Below are the code and all the weights of a small trained network. Each question names an input and a target symbol and asks about switching units off, where a switched-off unit gives its printed mean instead of its output.

import numpy as np


def w(rows, s, z=0):
    codes = np.array(rows[::2]) - 128.0
    scale = np.full(codes.shape[1], s)
    scale[-1] = z or s
    return codes * scale


def f(y):
    return y / 2 * (1 + np.tanh(0.7978845608 * (y + 0.044715 * y**3)))


def softmax(a):
    e = np.exp(a - a.max(-1, keepdims=True))
    return e / e.sum(-1, keepdims=True)


def log_softmax(a):
    a = a - a.max(-1, keepdims=True)
    return a - np.log(np.exp(a).sum(-1, keepdims=True))


def net(x, mask):
    ids = ['ΓΦΨαβδησ'.index(c) for c in x.split()]
    T = len(ids)
    res = E[ids] + P[:T]
    u = 0
    for l in range(2):
        q, k, v = (res @ M[l].T for M in (Q, K, V))
        z = softmax(np.where(np.tri(T) > 0, q @ k.T / 4**0.5, -1e9)) @ v
        res = res + np.where(mask[u], z, O[l][:, -1]) @ O[l][:, :-1]
        u += 1
        y = f(res @ A[l][:, :-1].T + A[l][:, -1])
        res = res + np.where(mask[u : u + 4], y, B[l][:, -1]) @ B[l][:, :-1]
        u += 4
    return log_softmax(res[-1] @ U[:, :-1].T + U[:, -1])


Q, K, V, O, A, B = {}, {}, {}, {}, {}, {}
E = w([
[226,112,169,132,109],'Γ',
[242,164,87,79,69],'Φ',
[124,121,99,153,153],'Ψ',
[254,120,165,108,191],'α',
[155,117,114,140,117],'β',
[126,132,111,192,91],'δ',
[139,167,35,133,83],'η',
[208,76,139,77,117],'σ',
],0.017)
P = w([
[208,112,106,228,117],'0',
[103,210,130,114,143],'1',
[77,84,167,32,77],'2',
[188,31,80,114,175],'3',
[74,208,144,54,194],'4',
[60,132,175,71,52],'5',
[175,53,59,133,154],'6',
[93,220,149,66,147],'7',
[46,121,244,48,73],'8',
[212,51,74,119,161],'9',
[112,196,164,28,186],'10',
],0.011)
Q[0] = w([
[103,162,69,6,155],'0.h0',
[147,28,141,132,64],'0.h0',
[107,106,168,174,80],'0.h0',
[177,222,110,63,137],'0.h0',
],0.011)
K[0] = w([
[112,177,1,192,109],'0.h0',
[175,79,230,224,163],'0.h0',
[73,114,214,175,149],'0.h0',
[196,196,87,50,182],'0.h0',
],0.0087)
V[0] = w([
[179,86,159,49,132],'0.h0',
[141,117,137,73,86],'0.h0',
[99,157,93,168,182],'0.h0',
[96,92,239,158,254],'0.h0',
],0.009)
O[0] = w([
[164,143,80,19,254,255],'0.h0',
[124,95,127,103,161,168],'0.h0',
[73,162,118,116,82,69],'0.h0',
[57,106,116,170,153,45],'0.h0',
],0.0095,0.0075)
A[0] = w([
[56,166,42,62,119,253],'0.n0',
[127,192,187,79,194,239],'0.n1',
[255,149,180,210,138,3],'0.n2',
[66,219,212,148,211,126],'0.n3',
],0.0083,0.0029)
B[0] = w([
[107,20,237,108,56,146],'0.n0',
[108,173,143,202,1,254],'0.n1',
[63,49,53,122,76,202],'0.n2',
[200,157,22,194,58,136],'0.n3',
],0.0083,0.014)
Q[1] = w([
[110,167,133,91,150],'1.h0',
[114,94,247,102,118],'1.h0',
[104,201,192,187,60],'1.h0',
[122,29,124,127,166],'1.h0',
],0.013)
K[1] = w([
[122,135,205,117,132],'1.h0',
[64,130,228,92,222],'1.h0',
[91,218,188,1,133],'1.h0',
[72,53,144,163,155],'1.h0',
],0.0084)
V[1] = w([
[25,191,80,216,127],'1.h0',
[150,135,120,245,114],'1.h0',
[140,159,80,57,80],'1.h0',
[67,107,159,126,7],'1.h0',
],0.011)
O[1] = w([
[140,185,113,66,239,9],'1.h0',
[156,116,45,98,193,132],'1.h0',
[171,149,184,124,70,233],'1.h0',
[108,117,182,8,82,191],'1.h0',
],0.013,0.016)
A[1] = w([
[85,189,197,153,100,2],'1.n0',
[193,137,64,192,52,158],'1.n1',
[86,139,2,95,207,217],'1.n2',
[100,204,172,108,103,84],'1.n3',
],0.0086,0.0068)
B[1] = w([
[119,150,80,127,200,182],'1.n0',
[74,150,158,120,247,253],'1.n1',
[87,173,130,204,13,172],'1.n2',
[190,110,49,192,194,175],'1.n3',
],0.011,0.03)
U = w([
[82,204,131,52,187,117],'Γ',
[254,173,192,212,205,110],'Φ',
[5,202,142,86,128,62],'Ψ',
[217,197,29,237,178,90],'α',
[121,78,81,117,183,165],'β',
[89,208,137,179,91,57],'δ',
[175,145,161,178,77,254],'η',
[79,81,227,158,29,67],'σ',
],0.0085,0.0091)

Each question gives the input, a string of symbols that net reads in full, and the target symbol t.
The units are the heads (4 rows each of Q, K, V and O) and the neurons (one row each of A and B). Each row of codes is followed by its name. A weight is (code - 128) times the scale printed after its matrix; where a second scale follows, it is the last column's (O, A, B and U).
mask holds one flag per unit, layer by layer, with each layer's heads first. A switched-off unit (its flag False) gives its mean, the last column of its rows in O or B, instead of its output. The means were averaged over made-up inputs and are rounded, as every weight is.
A unit's drop is (log p(t) with every unit on - log p(t) with that unit switched off) / (log p(t) with every unit on - log p(t) with every unit switched off).
The circuit of an input: a set's keep is (log p(t) with only the set's units on - log p(t) with every unit switched off) / (log p(t) with every unit on - log p(t) with every unit switched off). Starting from all 10 units, units are removed one at a time, each time the one whose removal leaves the highest keep (on an exact tie, the one counted first), for as long as the keep stays at least 0.8.
units of the circuit, in order: the units of the circuit, biggest drop first
top k neurons: the k neurons with the biggest drops, biggest first
top k neurons in layer l: the k neurons of layer l with the biggest drops, biggest first
input α Φ Φ α Φ α δ δ β σ, target α: units of the circuit, in order -> [1.h0; 0.h0; 1.n2]
input α Φ Φ Φ α δ σ Ψ, target Φ: top 3 neurons in layer 1 -> [1.n3; 1.n0; 1.n1]
input β α Φ Γ α Φ Ψ σ α α, target η: top 2 neurons in layer 1 -> [1.n1; 1.n2]
input η α α Φ Φ α Γ, target Γ: units of the circuit, in order -> [0.h0; 1.h0]
input η σ σ α Φ α Φ α α α η, target η: top 4 neurons -> [0.n0; 1.n3; 0.n1; 1.n0]
input Γ δ δ α, target β: top 2 neurons -> [0.n1; 0.n2]
input δ Φ Γ α β Φ β, target Ψ: units of the circuit, in order -> [1.n2; 0.h0; 1.h0]
input δ Φ σ Γ Γ α α Φ Φ σ, target Ψ: top 2 neurons -> [1.n2; 0.n2]
input δ α Ψ δ, target Ψ: units of the circuit, in order -> [0.h0; 1.n2; 1.h0; 0.n1]
input Γ Γ α η α Γ Φ α σ α, target β: units of the circuit, in order -> [0.n2; 1.h0]
input Φ η Ψ σ β Φ σ α α α, target σ: units of the circuit, in order -> [0.n2; 0.h0; 1.h0]
input α α α δ α α α σ α Γ σ, target σ: top 3 neurons -> [0.n0; 0.n1; 1.n3]
input α δ α β α Γ α α Φ η Ψ, target η: units of the circuit, in order -> [1.n1]
input Γ α δ Φ, target β: top 3 neurons -> [0.n2; 0.n1; 1.n2]
input Φ α Φ δ σ, target Φ: top 2 neurons -> [0.n1; 1.n3]
input Γ η Ψ Φ, target β: units of the circuit, in order -> [1.h0; 0.n2]
input α α Φ Γ Φ α α α Ψ Ψ, target α: units of the circuit, in order -> [1.h0]
input Γ α Γ Ψ, target β: top 3 neurons in layer 0 -> [0.n1; 0.n2; 0.n0]
input η Φ α Ψ η Φ α Γ, target Φ: top 2 neurons in layer 1 -> [1.n3; 1.n0]
input Φ α Φ α Φ Ψ α δ, target Φ: top 3 neurons -> [1.n3; 1.n0; 1.n1]
input Φ σ α δ Ψ Φ δ, target σ: top 3 neurons -> [0.n2; 1.n3; 0.n1]
input α α α Γ β σ α Φ α, target Φ: top 3 neurons in layer 0 -> [0.n3; 0.n1; 0.n2]
input Φ α η Ψ Γ Φ α Φ Γ Γ, target σ: top neuron -> [0.n2]
input Γ η Γ η Φ δ σ, target β: top 3 neurons -> [0.n1; 1.n2; 0.n0]
input Ψ Φ α δ, target δ: top 3 neurons -> [1.n2; 1.n1; 0.n1]
input Γ α α Φ η α δ α δ σ η, target η: top 2 neurons in layer 1 -> [1.n3; 1.n1]
input Γ Γ α, target σ: top 3 neurons in layer 0 -> [0.n2; 0.n1; 0.n3]
input Φ α Γ α α α σ, target σ: units of the circuit, in order -> [0.h0; 0.n2; 1.h0]
input Φ Γ α δ Ψ Φ Φ, target σ: top neuron -> [0.n2]
